[[-6.34  4.83 -2.11 -2.49 -2.64  0.08  2.54 -0.40 -2.20  1.96  4.43  0.25
  -0.53 -0.29 -1.27 -0.82]
 [ 3.23 -1.41  1.62  0.12 -1.29  1.94  1.04 -0.78 -3.58  1.83  1.82  2.35
   2.83 -0.29 -0.50 -3.92]]
->
[[ 3.23 -1.41  1.62  0.12 -1.29  1.94  1.04 -0.78 -3.58  1.83  1.82  2.35
   2.83 -0.29 -0.50 -3.92]]

[[-5.44 -4.16 -5.75 -2.50 -3.69  6.81 -2.91  4.31]
 [ 2.73  0.84  2.75  0.23  1.90 -5.26  0.10 -3.26]
 [ 3.24 -0.12  3.33  0.48  2.16 -5.19 -0.42 -3.04]
 [-0.16 -4.59 -2.33 -2.65  2.18 -2.12 -5.43 -0.34]
 [-0.45 -2.35 -0.71 -0.45 -0.57 -1.04 -1.95 -1.06]
 [-2.17 -2.71 -3.10 -6.21  1.07  0.58 -3.86  3.26]]
->
[[ 2.73  0.84  2.75  0.23  1.90 -5.26  0.10 -3.26]
 [-0.16 -4.59 -2.33 -2.65  2.18 -2.12 -5.43 -0.34]
 [-2.17 -2.71 -3.10 -6.21  1.07  0.58 -3.86  3.26]]

[[-0.13 -6.39 -1.23]
 [-2.54 -0.50 -1.19]]
->
[[-2.54 -0.50 -1.19]]

[[-2.46 -0.52 -4.76 -2.77]
 [-0.47  0.20 -4.66  4.61]
 [-4.77  5.89 -1.94  5.23]
 [ 3.95 -2.11 -2.36  5.37]
 [ 1.51  1.15  3.11  0.29]
 [ 1.72  6.71  4.28  2.15]
 [-0.70  2.79 -1.01 -3.96]]
->
[[-0.47  0.20 -4.66  4.61]
 [ 3.95 -2.11 -2.36  5.37]
 [ 1.72  6.71  4.28  2.15]]

[[-3.55  0.08 -1.40 -4.57]
 [ 4.88  0.47 -3.77 -4.05]
 [-2.62  0.29  1.60  1.61]
 [-3.30  2.04  0.21  0.04]
 [ 2.65  3.34  3.23 -1.49]
 [ 0.01  1.40 -1.71 -3.55]
 [ 4.59 -0.37  2.22  6.55]
 [-2.41  2.66  1.66 -2.96]]
->
[[ 4.88  0.47 -3.77 -4.05]
 [-3.30  2.04  0.21  0.04]
 [ 0.01  1.40 -1.71 -3.55]
 [-2.41  2.66  1.66 -2.96]]

[[-2.18  3.39  0.28 -5.02 -3.67]
 [-3.21  1.33  2.32 -0.64 -0.88]
 [-3.80  1.23  1.46 -0.63 -0.86]
 [-2.33  3.27 -0.86 -0.62 -0.87]
 [-3.21  3.32 -0.58 -0.63 -0.83]]
->
[[-3.21  1.33  2.32 -0.64 -0.88]
 [-2.33  3.27 -0.86 -0.62 -0.87]]

[[ 0.74 -3.98 -3.55  5.94  1.81  0.61  5.94]
 [-3.75  5.61 -5.50 -5.93  6.05 -5.31 -4.96]
 [ 4.32 -0.85 -1.22  4.91 -5.67 -0.91 -4.36]
 [ 5.58  3.41  5.05  5.56  0.76 -1.85 -6.00]
 [ 0.71 -3.74 -0.81 -2.74  6.16 -1.43  1.29]]
->
[[-3.75  5.61 -5.50 -5.93  6.05 -5.31 -4.96]
 [ 5.58  3.41  5.05  5.56  0.76 -1.85 -6.00]]

[[-1.28  1.17 -3.96 -5.90 -2.41 -2.59 -3.82  0.12  1.79  0.44  1.49 -2.43
  -1.48 -3.10  3.86]
 [ 0.28 -0.19 -4.30 -4.49 -0.82 -5.02 -4.99 -1.49  3.34  1.80  0.44 -2.12
  -1.38 -0.67  2.78]
 [-2.53  1.51 -0.69 -1.95 -1.67  0.68  0.14 -2.88 -5.46  0.82 -2.87 -3.73
  -5.45  1.35 -3.46]
 [ 6.35  0.76 -0.64  3.12 -2.52  0.87  1.65  4.16 -2.73 -0.83 -1.55 -2.38
   4.73 -1.30 -0.25]]
->
[[ 0.28 -0.19 -4.30 -4.49 -0.82 -5.02 -4.99 -1.49  3.34  1.80  0.44 -2.12
  -1.38 -0.67  2.78]
 [ 6.35  0.76 -0.64  3.12 -2.52  0.87  1.65  4.16 -2.73 -0.83 -1.55 -2.38
   4.73 -1.30 -0.25]]

[[-6.31  2.47  3.80  5.18  3.39  0.59 -4.59]
 [-2.94  2.83  4.38  5.91 -5.23  0.63 -4.52]]
->
[[-2.94  2.83  4.38  5.91 -5.23  0.63 -4.52]]
